Below is a small trained network, with its code and all its weights. Each question gives an input and a class and asks what happens when units are switched off, that is, made to give their printed mean instead of their output.

import numpy as np


def w(rows, s, z=0):
    codes = np.array(rows[::2]) - 128.0
    scale = np.full(codes.shape[1], s)
    scale[-1] = z or s
    return codes * scale


def f(y):
    return y / 2 * (1 + np.tanh(0.7978845608 * (y + 0.044715 * y**3)))


def log_softmax(a):
    a = a - a.max(-1, keepdims=True)
    return a - np.log(np.exp(a).sum(-1, keepdims=True))


def net(x, mask):
    res = np.array(x, float).reshape(1, 7) / 4 @ E
    y = f(res @ A[0][:, :-1].T + A[0][:, -1])
    res = res + np.where(mask, y, B[0][:, -1]) @ B[0][:, :-1]
    return log_softmax(res[-1] @ U[:, :-1].T + U[:, -1])


A, B = {}, {}
E = w([
[58,160,61,196,196,117,202],'x0',
[2,100,128,134,68,143,134],'x1',
[214,97,226,243,177,147,142],'x2',
[136,207,25,154,160,62,59],'x3',
[214,163,148,37,190,238,153],'x4',
[230,3,38,113,88,163,194],'x5',
[126,191,94,216,51,160,212],'x6',
],0.008)
A[0] = w([
[48,148,140,165,143,75,98,130],'neuron 1',
[133,152,106,132,127,157,115,14],'neuron 2',
[144,112,114,177,67,117,143,106],'neuron 3',
[234,188,145,138,161,128,78,145],'neuron 4',
[102,92,214,167,136,124,161,181],'neuron 5',
[90,156,117,146,153,47,123,102],'neuron 6',
[136,140,172,65,168,150,89,183],'neuron 7',
[143,154,89,142,94,111,154,63],'neuron 8',
[126,115,122,104,202,175,182,226],'neuron 9',
[78,196,131,163,171,66,62,204],'neuron 10',
[191,166,132,144,156,139,95,82],'neuron 11',
[124,162,79,152,87,102,148,184],'neuron 12',
[138,133,156,94,120,121,112,4],'neuron 13',
[148,191,140,32,137,164,82,85],'neuron 14',
[137,151,59,182,81,116,142,161],'neuron 15',
[166,120,109,128,147,98,96,50],'neuron 16',
[112,97,182,128,114,120,88,224],'neuron 17',
[163,68,56,109,118,52,98,129],'neuron 18',
[109,93,164,127,78,60,4,176],'neuron 19',
],0.014,0.0027)
B[0] = w([
[136,150,102,71,137,124,135,226],'neuron 1',
[116,101,148,114,120,99,113,131],'neuron 2',
[116,147,147,128,140,123,168,171],'neuron 3',
[189,156,92,120,172,172,6,212],'neuron 4',
[192,176,186,110,81,164,92,193],'neuron 5',
[126,104,139,84,165,124,181,198],'neuron 6',
[134,125,184,149,80,106,156,200],'neuron 7',
[92,94,183,150,91,114,150,156],'neuron 8',
[166,104,113,169,119,132,119,193],'neuron 9',
[131,131,161,21,202,136,203,248],'neuron 10',
[173,139,113,118,161,145,71,172],'neuron 11',
[125,123,189,129,123,94,184,185],'neuron 12',
[109,115,126,158,106,150,109,144],'neuron 13',
[123,129,163,186,79,94,155,209],'neuron 14',
[97,95,164,112,103,111,199,194],'neuron 15',
[152,118,114,120,171,119,99,152],'neuron 16',
[156,146,148,141,130,156,128,179],'neuron 17',
[131,102,102,75,174,98,121,191],'neuron 18',
[166,217,215,91,125,204,113,231],'neuron 19',
],0.014,0.016)
U = w([
[70,140,109,152,120,185,89,86],'0',
[151,62,15,117,160,121,64,127],'1',
[126,120,151,51,194,122,165,147],'2',
[193,192,165,124,101,192,78,157],'3',
[94,101,166,159,48,92,186,102],'4',
[7,187,115,173,182,114,13,9],'5',
],0.013,0.014)

Each question gives the input, the list of numbers given to net, and the class t.
The units are the neurons (one row each of A and B). Each row of codes is followed by its name. A weight is (code - 128) times the scale printed after its matrix; where a second scale follows, it is the last column's (A, B and U).
mask holds one flag per neuron, in row order. A switched-off neuron (its flag False) gives its mean, the last column of its row in B, instead of its output. The means were averaged over made-up inputs and are rounded, as every weight is.
A unit's drop is (log p(t) with every unit on - log p(t) with that unit switched off) / (log p(t) with every unit on - log p(t) with every unit switched off).
The circuit of an input: a set's keep is (log p(t) with only the set's units on - log p(t) with every unit switched off) / (log p(t) with every unit on - log p(t) with every unit switched off). Starting from the 12 units with the biggest drops (on a tie, the unit counted first), units are removed one at a time, each time the one whose removal leaves the highest keep (on an exact tie, the one counted first), for as long as the keep stays at least 0.8.
units of the circuit, in order: the units of the circuit, biggest drop first
unit that matters most: the unit with the biggest drop
top k neurons: the k neurons with the biggest drops, biggest first
drop when u is switched off: that unit's drop, to one decimal
input [0,-5,-6,3,-2,5,3], class 4: top 3 neurons : neuron 10; neuron 8; neuron 4
input [-7,-6,-7,-4,-5,3,-8], class 3: units of the circuit, in order : neuron 19
input [-7,1,3,3,-7,-3,4], class 2: top 3 neurons : neuron 10; neuron 4; neuron 6
input [0,-6,-6,-7,5,-6,-5], class 4: units of the circuit, in order : neuron 14; neuron 7
input [-2,-1,-5,5,4,8,0], class 1: units of the circuit, in order : neuron 10; neuron 19
input [-4,-6,2,4,-3,7,5], class 2: top 2 neurons : neuron 15; neuron 3
input [-1,1,0,-4,2,0,8], class 4: top 2 neurons : neuron 4; neuron 19
input [-4,0,-3,-8,5,-6,-4], class 3: top 4 neurons : neuron 15; neuron 5; neuron 17; neuron 12
input [8,-1,2,-8,-1,6,0], class 3: top 2 neurons : neuron 5; neuron 14
input [5,0,-5,-2,5,-6,-6], class 4: top 3 neurons : neuron 14; neuron 7; neuron 4
input [-4,-6,0,-8,-8,8,4], class 4: top 2 neurons : neuron 10; neuron 4
input [6,1,6,-1,1,6,-2], class 3: top 2 neurons : neuron 10; neuron 5
input [7,-5,3,-1,3,1,-4], class 3: top 3 neurons : neuron 18; neuron 6; neuron 1
input [3,-8,2,4,6,-6,-5], class 3: units of the circuit, in order : neuron 4
input [6,-3,8,7,7,2,-6], class 1: top 2 neurons : neuron 19; neuron 5
input [-7,4,-3,-8,-1,3,-8], class 3: drop when neuron 12 is switched off : 0.0
input [-7,2,-3,7,-1,-7,4], class 2: drop when neuron 10 is switched off : 0.8
input [-7,7,0,3,2,4,-4], class 3: drop when neuron 10 is switched off : 0.1
input [0,-4,1,-1,-7,8,3], class 4: drop when neuron 10 is switched off : 0.3
input [2,6,-7,-3,3,7,-3], class 1: unit that matters most : neuron 10
